Here is a tiny trained network, its code and every weight. The questions are about switching its units off for an input and a target symbol, where a switched-off unit gives its printed mean instead of its output.

import numpy as np


def w(rows, s, z=0):
    codes = np.array(rows[::2]) - 128.0
    scale = np.full(codes.shape[1], s)
    scale[-1] = z or s
    return codes * scale


def f(y):
    return y / 2 * (1 + np.tanh(0.7978845608 * (y + 0.044715 * y**3)))


def softmax(a):
    e = np.exp(a - a.max(-1, keepdims=True))
    return e / e.sum(-1, keepdims=True)


def log_softmax(a):
    a = a - a.max(-1, keepdims=True)
    return a - np.log(np.exp(a).sum(-1, keepdims=True))


def net(x, mask):
    ids = ['αβγδεηθμξπστφψω'.index(c) for c in x.split()]
    T = len(ids)
    res = E[ids] + P[:T]
    u = 0
    for l in range(2):
        r = res
        for j in range(3):
            rows = slice(2 * j, 2 * j + 2)
            q, k, v = (r @ M[l][rows].T for M in (Q, K, V))
            z = softmax(np.where(np.tri(T) > 0, q @ k.T / 2**0.5, -1e9)) @ v
            o = O[l][rows]
            res = res + np.where(mask[u + j], z, o[:, -1]) @ o[:, :-1]
        u += 3
        y = f(res @ A[l][:, :-1].T + A[l][:, -1])
        res = res + np.where(mask[u : u + 4], y, B[l][:, -1]) @ B[l][:, :-1]
        u += 4
    return log_softmax(res[-1] @ U[:, :-1].T + U[:, -1])


Q, K, V, O, A, B = {}, {}, {}, {}, {}, {}
E = w([
[38,99,96,203],'α',
[86,89,72,194],'β',
[83,172,120,68],'γ',
[128,88,67,186],'δ',
[116,189,139,226],'ε',
[106,74,76,190],'η',
[250,117,113,121],'θ',
[90,146,114,56],'μ',
[16,131,112,205],'ξ',
[85,235,137,121],'π',
[101,106,241,169],'σ',
[94,141,159,107],'τ',
[216,164,193,103],'φ',
[99,130,166,114],'ψ',
[104,117,167,115],'ω',
],0.013)
P = w([
[36,69,96,109],'0',
[85,117,109,123],'1',
[96,120,101,122],'2',
[105,129,91,122],'3',
[137,147,90,123],'4',
[142,156,83,127],'5',
[147,165,74,128],'6',
[152,171,63,131],'7',
[156,177,50,127],'8',
[163,184,40,127],'9',
[168,190,25,125],'10',
[163,195,16,119],'11',
[177,202,3,120],'12',
[173,226,2,131],'13',
],0.0055)
Q[0] = w([
[174,115,123,152],'L0H0',
[191,163,186,51],'L0H0',
[142,128,252,70],'L0H1',
[136,131,66,122],'L0H1',
[121,119,165,98],'L0H2',
[184,210,172,132],'L0H2',
],0.029)
K[0] = w([
[145,178,188,114],'L0H0',
[162,35,236,179],'L0H0',
[96,36,252,183],'L0H1',
[159,129,85,70],'L0H1',
[108,118,86,108],'L0H2',
[171,224,53,79],'L0H2',
],0.022)
V[0] = w([
[142,153,116,220],'L0H0',
[85,242,1,74],'L0H0',
[111,234,92,117],'L0H1',
[118,132,200,197],'L0H1',
[85,126,39,28],'L0H2',
[121,196,44,129],'L0H2',
],0.0096)
O[0] = w([
[183,173,188,146,153],'L0H0',
[97,2,242,186,253],'L0H0',
[126,46,247,154,245],'L0H1',
[112,166,90,23,103],'L0H1',
[130,49,25,74,156],'L0H2',
[149,91,93,53,193],'L0H2',
],0.0066,0.0036)
A[0] = w([
[246,113,37,155,102],'L0N0',
[254,160,135,110,38],'L0N1',
[196,124,106,52,71],'L0N2',
[102,54,152,69,3],'L0N3',
],0.012,0.0035)
B[0] = w([
[91,1,196,66,236],'L0N0',
[44,161,91,177,232],'L0N1',
[170,139,198,235,251],'L0N2',
[127,149,197,130,209],'L0N3',
],0.015,0.0028)
Q[1] = w([
[232,160,184,209],'L1H0',
[37,119,127,142],'L1H0',
[136,43,47,205],'L1H1',
[17,118,136,221],'L1H1',
[167,167,223,138],'L1H2',
[182,130,179,6],'L1H2',
],0.018)
K[1] = w([
[219,130,149,178],'L1H0',
[61,115,126,167],'L1H0',
[160,53,79,207],'L1H1',
[87,88,166,251],'L1H1',
[195,128,186,152],'L1H2',
[165,159,156,56],'L1H2',
],0.022)
V[1] = w([
[196,87,197,104],'L1H0',
[128,57,35,201],'L1H0',
[53,169,254,96],'L1H1',
[140,64,72,50],'L1H1',
[219,171,214,112],'L1H2',
[75,164,109,101],'L1H2',
],0.018)
O[1] = w([
[58,114,77,179,166],'L1H0',
[99,143,247,120,151],'L1H0',
[69,38,114,158,254],'L1H1',
[181,95,174,39,66],'L1H1',
[185,80,140,210,115],'L1H2',
[100,186,112,133,96],'L1H2',
],0.015,0.023)
A[1] = w([
[98,23,81,188,138],'L1N0',
[138,1,119,19,130],'L1N1',
[87,130,92,133,2],'L1N2',
[174,7,118,126,117],'L1N3',
],0.0068,0.0051)
B[1] = w([
[165,146,166,52,254],'L1N0',
[166,83,26,195,155],'L1N1',
[254,126,84,204,150],'L1N2',
[98,219,148,145,171],'L1N3',
],0.014,0.052)
U = w([
[90,196,133,68,76],'α',
[161,182,110,28,77],'β',
[108,107,186,114,182],'γ',
[216,86,106,90,156],'δ',
[254,174,129,140,40],'ε',
[205,108,129,46,45],'η',
[61,66,68,118,180],'θ',
[54,127,151,136,137],'μ',
[9,184,75,92,85],'ξ',
[248,121,199,105,62],'π',
[111,119,136,230,179],'σ',
[165,105,89,127,34],'τ',
[97,232,63,159,159],'φ',
[92,154,79,64,90],'ψ',
[99,164,88,104,253],'ω',
],0.0067,0.0035)

Each question gives the input, a string of symbols that net reads in full, and the target symbol t.
The units are the heads (2 rows each of Q, K, V and O) and the neurons (one row each of A and B). Each row of codes is followed by its name. A weight is (code - 128) times the scale printed after its matrix; where a second scale follows, it is the last column's (O, A, B and U).
mask holds one flag per unit, layer by layer, with each layer's heads first. A switched-off unit (its flag False) gives its mean, the last column of its rows in O or B, instead of its output. The means were averaged over made-up inputs and are rounded, as every weight is.
A unit's drop is (log p(t) with every unit on - log p(t) with that unit switched off) / (log p(t) with every unit on - log p(t) with every unit switched off).
The circuit of an input: a set's keep is (log p(t) with only the set's units on - log p(t) with every unit switched off) / (log p(t) with every unit on - log p(t) with every unit switched off). Starting from the 12 units with the biggest drops (on a tie, the unit counted first), units are removed one at a time, each time the one whose removal leaves the highest keep (on an exact tie, the one counted first), for as long as the keep stays at least 0.8.
circuit, biggest first: the units of the circuit, biggest drop first
unit that matters most: the unit with the biggest drop
k most important neurons: the k neurons with the biggest drops, biggest first
k most important neurons of layer l: the k neurons of layer l with the biggest drops, biggest first
heads that matter: for each layer, one digit per head in row order, 1 if its drop is at least 0.15 and else 0, layers parted by /
input μ ξ δ σ β ξ μ ε ξ π ε ξ, target π: heads that matter -> 110 / 011
input θ ω σ, target ξ: 3 most important neurons -> (L1N0; L0N0; L0N2)
input α φ ψ σ η α φ τ β α, target σ: 2 most important neurons -> (L1N2; L0N0)
input σ η γ, target φ: 2 most important neurons -> (L1N0; L0N0)
input φ τ η θ μ ξ φ, target μ: unit that matters most -> L0N1
input α ω β σ τ β δ θ ψ τ ε δ, target θ: 2 most important neurons -> (L0N0; L0N2)
input ε γ σ π η ψ δ δ τ δ, target π: circuit, biggest first -> (L1N0; L0H1; L1H2; L0H0)
input τ α σ γ θ η δ η ξ, target θ: circuit, biggest first -> (L0N0; L0N2; L0H0; L1H1)
input φ γ τ η β ξ α, target γ: circuit, biggest first -> (L0H0; L1H0)
input ψ π β, target π: 2 most important neurons of layer 0 -> (L0N3; L0N1)
input σ β β π ξ τ γ σ η π τ ε φ δ, target π: 2 most important neurons of layer 1 -> (L1N0; L1N2)
input ξ θ α ω γ ε, target γ: heads that matter -> 110 / 101
input μ β θ β, target θ: 2 most important neurons of layer 0 -> (L0N1; L0N2)
input π φ γ γ γ φ, target γ: heads that matter -> 101 / 000
input γ ξ η, target γ: 2 most important neurons of layer 0 -> (L0N0; L0N3)
input β θ η δ β, target θ: 4 most important neurons -> (L0N0; L0N2; L1N1; L0N1)
input β β β μ β β, target μ: circuit, biggest first -> (L1N0; L1H0; L1H2)
input γ π β ω, target δ: 3 most important neurons -> (L1N0; L0N3; L0N2)
input ω γ σ σ τ π η, target π: 2 most important neurons -> (L1N0; L1N2)
input σ η φ η, target σ: unit that matters most -> L0N1
input τ τ π, target θ: unit that matters most -> L1N0
input μ ε μ θ γ θ σ σ ψ θ φ, target θ: 4 most important neurons -> (L0N1; L0N0; L0N2; L1N1)
